Below are the code and all the weights of a small trained network. Each question names an input and a target symbol and asks about switching units off, where a switched-off unit gives its printed mean instead of its output.

import numpy as np


def w(rows, s, z=0):
    codes = np.array(rows[::2]) - 128.0
    scale = np.full(codes.shape[1], s)
    scale[-1] = z or s
    return codes * scale


def f(y):
    return np.maximum(y, 0)


def softmax(a):
    e = np.exp(a - a.max(-1, keepdims=True))
    return e / e.sum(-1, keepdims=True)


def log_softmax(a):
    a = a - a.max(-1, keepdims=True)
    return a - np.log(np.exp(a).sum(-1, keepdims=True))


def net(x, mask):
    ids = ['ΓΔΘΛΦαζημξστψ'.index(c) for c in x.split()]
    T = len(ids)
    res = E[ids] + P[:T]
    r = res
    for j in range(2):
        rows = slice(2 * j, 2 * j + 2)
        q, k, v = (r @ M[0][rows].T for M in (Q, K, V))
        z = softmax(np.where(np.tri(T) > 0, q @ k.T / 2**0.5, -1e9)) @ v
        o = O[0][rows]
        res = res + np.where(mask[j], z, o[:, -1]) @ o[:, :-1]
    y = f(res @ A[0][:, :-1].T + A[0][:, -1])
    res = res + np.where(mask[2:18], y, B[0][:, -1]) @ B[0][:, :-1]
    return log_softmax(res[-1] @ U[:, :-1].T + U[:, -1])


Q, K, V, O, A, B = {}, {}, {}, {}, {}, {}
E = w([
[122,128,144],'Γ',
[137,78,128],'Δ',
[138,77,127],'Θ',
[135,69,128],'Λ',
[166,111,97],'Φ',
[119,130,145],'α',
[144,81,110],'ζ',
[131,35,164],'η',
[87,221,178],'μ',
[114,121,196],'ξ',
[92,158,207],'σ',
[146,250,115],'τ',
[223,91,155],'ψ',
],0.015)
P = w([
[73,154,104],'0',
[104,144,130],'1',
[136,142,142],'2',
[181,136,159],'3',
[211,123,169],'4',
[247,120,179],'5',
],0.011)
Q[0] = w([
[84,100,113],'h0',
[85,252,133],'h0',
[154,61,136],'h1',
[60,132,112],'h1',
],0.018)
K[0] = w([
[140,160,95],'h0',
[6,56,15],'h0',
[122,77,182],'h1',
[88,129,71],'h1',
],0.019)
V[0] = w([
[251,217,84],'h0',
[185,52,138],'h0',
[74,142,1],'h1',
[89,54,244],'h1',
],0.0086)
O[0] = w([
[22,57,225,103],'h0',
[44,55,77,149],'h0',
[145,36,190,4],'h1',
[185,230,2,222],'h1',
],0.0083,0.0039)
A[0] = w([
[130,176,154,93],'n0',
[170,182,177,166],'n1',
[253,27,84,56],'n2',
[180,178,168,14],'n3',
[135,90,93,185],'n4',
[49,145,128,243],'n5',
[175,3,89,23],'n6',
[197,43,131,52],'n7',
[196,59,167,108],'n8',
[136,32,67,202],'n9',
[201,94,158,133],'n10',
[100,192,126,194],'n11',
[139,132,199,253],'n12',
[143,73,153,214],'n13',
[175,31,183,53],'n14',
[130,195,213,99],'n15',
],0.013,0.0047)
B[0] = w([
[81,138,125,182],'n0',
[180,58,175,254],'n1',
[99,2,148,212],'n2',
[48,188,123,194],'n3',
[147,181,93,183],'n4',
[175,110,143,171],'n5',
[82,66,251,163],'n6',
[102,131,207,149],'n7',
[118,101,194,153],'n8',
[90,239,60,213],'n9',
[172,98,123,166],'n10',
[191,130,148,230],'n11',
[176,192,107,207],'n12',
[63,159,167,173],'n13',
[198,111,42,147],'n14',
[106,94,84,217],'n15',
],0.028,0.0067)
U = w([
[191,159,128,192],'Γ',
[137,160,152,220],'Δ',
[135,134,106,75],'Θ',
[87,117,164,164],'Λ',
[142,88,42,101],'Φ',
[137,92,166,2],'α',
[117,127,88,131],'ζ',
[98,114,73,182],'η',
[117,120,103,138],'μ',
[137,212,80,74],'ξ',
[136,128,9,99],'σ',
[138,56,76,44],'τ',
[118,129,78,158],'ψ',
],0.013,0.0065)

Each question gives the input, a string of symbols that net reads in full, and the target symbol t.
The units are the heads (2 rows each of Q, K, V and O) and the neurons (one row each of A and B). Each row of codes is followed by its name. A weight is (code - 128) times the scale printed after its matrix; where a second scale follows, it is the last column's (O, A, B and U).
mask holds one flag per unit, heads first, then neurons. A switched-off unit (its flag False) gives its mean, the last column of its rows in O or B, instead of its output. The means were averaged over made-up inputs and are rounded, as every weight is.
A unit's drop is (log p(t) with every unit on - log p(t) with that unit switched off) / (log p(t) with every unit on - log p(t) with every unit switched off).
The circuit of an input: a set's keep is (log p(t) with only the set's units on - log p(t) with every unit switched off) / (log p(t) with every unit on - log p(t) with every unit switched off). Starting from the 12 units with the biggest drops (on a tie, the unit counted first), units are removed one at a time, each time the one whose removal leaves the highest keep (on an exact tie, the one counted first), for as long as the keep stays at least 0.8.
circuit, biggest first: the units of the circuit, biggest drop first
unit that matters most: the unit with the biggest drop
top k neurons: the k neurons with the biggest drops, biggest first
which heads matter: for each layer, one digit per head in row order, 1 if its drop is at least 0.15 and else 0, layers parted by /
input Λ Λ μ Φ ψ Δ, target ξ: unit that matters most -> h0
input σ Δ Λ, target τ: which heads matter -> 10
input α Γ ζ τ Δ, target Γ: circuit, biggest first -> (h0; n12; n14; n8)
input σ σ ζ, target τ: which heads matter -> 10
input ζ σ Θ, target τ: which heads matter -> 10
input α Λ σ ζ Λ ζ, target Λ: circuit, biggest first -> (h0; n6)
input η ψ Λ ζ, target ξ: which heads matter -> 11
input η σ ψ, target ξ: circuit, biggest first -> (h0; h1; n1; n2)
input σ ζ σ Γ Θ η, target σ: circuit, biggest first -> (h1; h0; n9)
input Λ ξ Δ, target Φ: which heads matter -> 10
input ξ Γ η, target Φ: circuit, biggest first -> (h1; n2; h0; n6)
input Δ Δ Θ Λ η Λ, target σ: top 2 neurons -> (n9; n2)
input Φ ξ σ Φ, target τ: top 2 neurons -> (n2; n9)
input σ Φ Γ, target Γ: which heads matter -> 00
input Φ Δ Λ σ Λ Θ, target τ: circuit, biggest first -> (n2)
input ζ Δ ψ ζ Θ, target ξ: which heads matter -> 11
input Γ ζ Θ, target Λ: circuit, biggest first -> (h1; n6; n13; n11)
input Θ ζ Δ Δ, target Λ: top 2 neurons -> (n6; n2)
input τ Λ α ζ Φ, target Λ: circuit, biggest first -> (n6; h0)
input τ ζ Γ, target Γ: top neuron -> (n12)
input ζ Λ ζ Φ, target Λ: circuit, biggest first -> (h1; n13; h0)
input ξ Φ τ ψ ζ Θ, target ξ: top 3 neurons -> (n9; n2; n1)
input Φ Γ α ζ Λ, target Λ: circuit, biggest first -> (n6; h0)
input η Λ μ ζ σ Λ, target τ: which heads matter -> 01
input σ τ τ Δ Λ, target Γ: circuit, biggest first -> (h0; n12)
